Here is a tiny trained network, its code and every weight. The questions are about switching its units off for an input and a target symbol, where a switched-off unit gives its printed mean instead of its output.

import numpy as np


def w(rows, s, z=0):
    codes = np.array(rows[::2]) - 128.0
    scale = np.full(codes.shape[1], s)
    scale[-1] = z or s
    return codes * scale


def f(y):
    return np.maximum(y, 0)


def softmax(a):
    e = np.exp(a - a.max(-1, keepdims=True))
    return e / e.sum(-1, keepdims=True)


def log_softmax(a):
    a = a - a.max(-1, keepdims=True)
    return a - np.log(np.exp(a).sum(-1, keepdims=True))


def net(x, mask):
    ids = ['ΛΞΠαβεζηθμσφω'.index(c) for c in x.split()]
    T = len(ids)
    res = E[ids] + P[:T]
    r = res
    for j in range(3):
        rows = slice(2 * j, 2 * j + 2)
        q, k, v = (r @ M[0][rows].T for M in (Q, K, V))
        z = softmax(np.where(np.tri(T) > 0, q @ k.T / 2**0.5, -1e9)) @ v
        o = O[0][rows]
        res = res + np.where(mask[j], z, o[:, -1]) @ o[:, :-1]
    y = f(res @ A[0][:, :-1].T + A[0][:, -1])
    res = res + np.where(mask[3:15], y, B[0][:, -1]) @ B[0][:, :-1]
    return log_softmax(res[-1] @ U[:, :-1].T + U[:, -1])


Q, K, V, O, A, B = {}, {}, {}, {}, {}, {}
E = w([
[168,110,100,79,56,65,134,141,156,185],'Λ',
[96,151,166,143,134,66,173,139,170,105],'Ξ',
[146,223,104,92,154,160,174,195,107,149],'Π',
[109,106,156,122,103,94,118,60,230,70],'α',
[177,147,152,146,107,124,134,161,118,53],'β',
[128,92,139,164,110,137,166,208,199,105],'ε',
[188,157,126,83,187,103,107,91,189,103],'ζ',
[110,116,202,79,130,163,173,128,191,90],'η',
[121,59,185,96,110,113,100,144,109,167],'θ',
[4,124,81,52,141,134,141,119,203,198],'μ',
[115,117,124,141,152,31,84,172,127,183],'σ',
[98,123,174,135,179,127,101,151,176,87],'φ',
[175,41,85,77,147,134,43,186,160,163],'ω',
],0.021)
P = w([
[186,112,128,206,163,128,237,16,98,108],'0',
[225,105,197,134,146,86,213,111,172,156],'1',
[105,117,84,108,137,97,206,74,44,57],'2',
[116,159,104,138,74,138,115,86,60,94],'3',
[215,104,226,73,119,72,136,190,162,194],'4',
[41,138,66,11,103,72,141,132,1,27],'5',
[72,191,101,70,35,150,25,120,43,120],'6',
[199,115,232,40,89,43,92,241,159,252],'7',
],0.0091)
Q[0] = w([
[92,223,88,172,130,203,159,104,84,124],'h1',
[83,148,55,52,131,98,164,174,154,1],'h1',
[142,168,123,172,97,209,114,104,143,171],'h2',
[190,86,226,124,129,66,85,194,203,185],'h2',
[86,166,85,146,89,165,103,80,158,55],'h3',
[196,188,240,125,130,120,89,185,185,107],'h3',
],0.013)
K[0] = w([
[169,176,147,210,200,158,205,98,195,16],'h1',
[58,248,124,14,109,106,56,174,152,10],'h1',
[188,140,175,168,165,161,136,38,184,183],'h2',
[83,96,121,39,76,80,35,147,73,251],'h2',
[145,170,178,139,138,141,102,67,217,1],'h3',
[108,176,139,26,106,138,53,145,48,217],'h3',
],0.0097)
V[0] = w([
[123,89,146,109,115,93,145,69,27,135],'h1',
[69,161,230,162,198,135,168,113,132,125],'h1',
[179,184,140,121,1,116,164,107,151,118],'h2',
[122,183,77,167,150,62,136,151,147,146],'h2',
[73,86,104,127,78,127,132,62,163,169],'h3',
[136,81,181,163,105,67,50,113,133,62],'h3',
],0.0093)
O[0] = w([
[227,181,241,124,71,88,89,144,175,189,200],'h1',
[51,171,177,54,109,137,29,163,74,117,38],'h1',
[122,255,77,124,24,146,102,90,153,101,105],'h2',
[140,147,106,140,170,88,57,193,249,41,158],'h2',
[85,62,106,15,48,31,165,156,115,133,112],'h3',
[142,98,118,112,118,74,106,87,27,66,254],'h3',
],0.0084,0.0037)
A[0] = w([
[101,88,120,124,73,189,164,111,126,22,105],'n1',
[99,109,110,221,138,41,62,168,115,154,34],'n2',
[81,231,107,99,255,78,199,33,112,95,43],'n3',
[158,100,217,178,63,147,226,183,172,175,99],'n4',
[82,140,153,11,65,214,66,110,52,134,56],'n5',
[33,152,119,158,149,122,205,177,92,41,83],'n6',
[212,67,84,141,159,149,146,148,170,232,66],'n7',
[37,240,20,134,160,166,91,95,91,150,132],'n8',
[153,208,112,71,144,90,54,39,119,202,127],'n9',
[10,58,170,137,218,220,24,85,66,30,40],'n10',
[153,52,143,74,147,139,181,100,112,190,3],'n11',
[193,198,29,60,168,102,185,197,3,72,67],'n12',
],0.0067)
B[0] = w([
[188,91,93,57,33,219,114,109,87,102,181],'n1',
[171,126,168,111,88,253,184,144,176,77,175],'n2',
[50,89,123,75,180,150,23,4,170,133,150],'n3',
[120,133,51,96,177,133,81,70,77,165,254],'n4',
[146,158,123,166,200,140,193,181,247,49,178],'n5',
[94,130,106,206,53,179,95,211,130,228,188],'n6',
[24,185,214,143,133,104,197,89,135,52,224],'n7',
[147,18,180,114,120,33,183,149,89,162,156],'n8',
[88,50,82,157,131,200,86,196,113,145,180],'n9',
[207,226,53,48,152,56,199,228,100,130,160],'n10',
[106,216,58,144,118,172,150,113,74,144,184],'n11',
[164,185,187,226,224,191,132,82,205,182,156],'n12',
],0.0066,0.0093)
U = w([
[184,176,69,137,72,64,161,85,207,154,84],'Λ',
[3,197,186,202,77,50,71,124,106,93,175],'Ξ',
[129,197,151,192,168,180,131,132,201,221,81],'Π',
[124,81,133,73,73,113,124,68,126,45,66],'α',
[202,194,171,194,105,157,107,83,78,60,81],'β',
[131,52,44,197,89,196,106,180,99,115,211],'ε',
[161,103,54,108,190,172,37,55,136,125,154],'ζ',
[130,154,198,50,96,196,195,110,173,85,49],'η',
[195,91,177,83,90,115,109,87,34,208,254],'θ',
[58,46,93,60,137,91,138,139,200,205,30],'μ',
[220,21,191,175,141,55,135,172,203,106,134],'σ',
[161,176,67,113,160,85,112,150,82,104,101],'φ',
[119,83,107,168,162,88,213,75,97,88,123],'ω',
],0.0055,0.0054)

Each question gives the input, a string of symbols that net reads in full, and the target symbol t.
The units are the heads (2 rows each of Q, K, V and O) and the neurons (one row each of A and B). Each row of codes is followed by its name. A weight is (code - 128) times the scale printed after its matrix; where a second scale follows, it is the last column's (O, A, B and U).
mask holds one flag per unit, heads first, then neurons. A switched-off unit (its flag False) gives its mean, the last column of its rows in O or B, instead of its output. The means were averaged over made-up inputs and are rounded, as every weight is.
A unit's drop is (log p(t) with every unit on - log p(t) with that unit switched off) / (log p(t) with every unit on - log p(t) with every unit switched off).
The circuit of an input: a set's keep is (log p(t) with only the set's units on - log p(t) with every unit switched off) / (log p(t) with every unit on - log p(t) with every unit switched off). Starting from the 12 units with the biggest drops (on a tie, the unit counted first), units are removed one at a time, each time the one whose removal leaves the highest keep (on an exact tie, the one counted first), for as long as the keep stays at least 0.8.
units of the circuit, in order: the units of the circuit, biggest drop first
k most important neurons: the k neurons with the biggest drops, biggest first
heads that matter: for each layer, one digit per head in row order, 1 if its drop is at least 0.15 and else 0, layers parted by /
input μ ω Λ φ σ ζ σ η, target σ: heads that matter -> 010
input σ θ ε Ξ ε φ ε η, target θ: units of the circuit, in order -> h2
input ε Ξ Λ ε Ξ, target Λ: heads that matter -> 110
input ε ε ε ε ε σ ζ ω, target ω: units of the circuit, in order -> h1, n7
input ω ε α σ ζ, target σ: units of the circuit, in order -> h2, n4
input ε μ σ ζ ω ε ε η, target ω: units of the circuit, in order -> h1, h2, n7
input Ξ ε σ ω ζ ζ, target ζ: units of the circuit, in order -> n3, h3
input β α ε, target ε: units of the circuit, in order -> n6, h1
input β ε ε Λ θ ζ Λ ε, target Λ: units of the circuit, in order -> h2, h1
input μ φ Ξ θ ζ, target θ: heads that matter -> 110
input β σ ε ε η, target σ: 2 most important neurons -> n11, n7
input θ ω μ ω α, target ω: units of the circuit, in order -> h1, h2, n7
input Π σ ε Π ε, target Π: heads that matter -> 001
input σ Ξ Λ α, target α: units of the circuit, in order -> h3
input ε Ξ η ε ε Ξ ω ε, target ω: heads that matter -> 100
input μ σ ω φ ε ε Ξ ε, target ω: 2 most important neurons -> n7, n4
input Ξ η ε Ξ Ξ Λ ε ζ, target Λ: units of the circuit, in order -> h1, h2
input β ζ ε θ ε ζ ε η, target θ: units of the circuit, in order -> n4, h2
input Λ ε θ η Ξ θ ε, target θ: units of the circuit, in order -> h2, h1, n7
input φ σ ε Ξ ζ, target σ: units of the circuit, in order -> h2
input ω α θ ε ε ε ε Ξ, target θ: heads that matter -> 010
input ε ε ε ε Ξ, target Ξ: heads that matter -> 110
input ε μ φ, target φ: heads that matter -> 100
input σ ε ε ε α, target σ: heads that matter -> 010
input ω η Λ ε ε σ μ Ξ, target μ: heads that matter -> 001
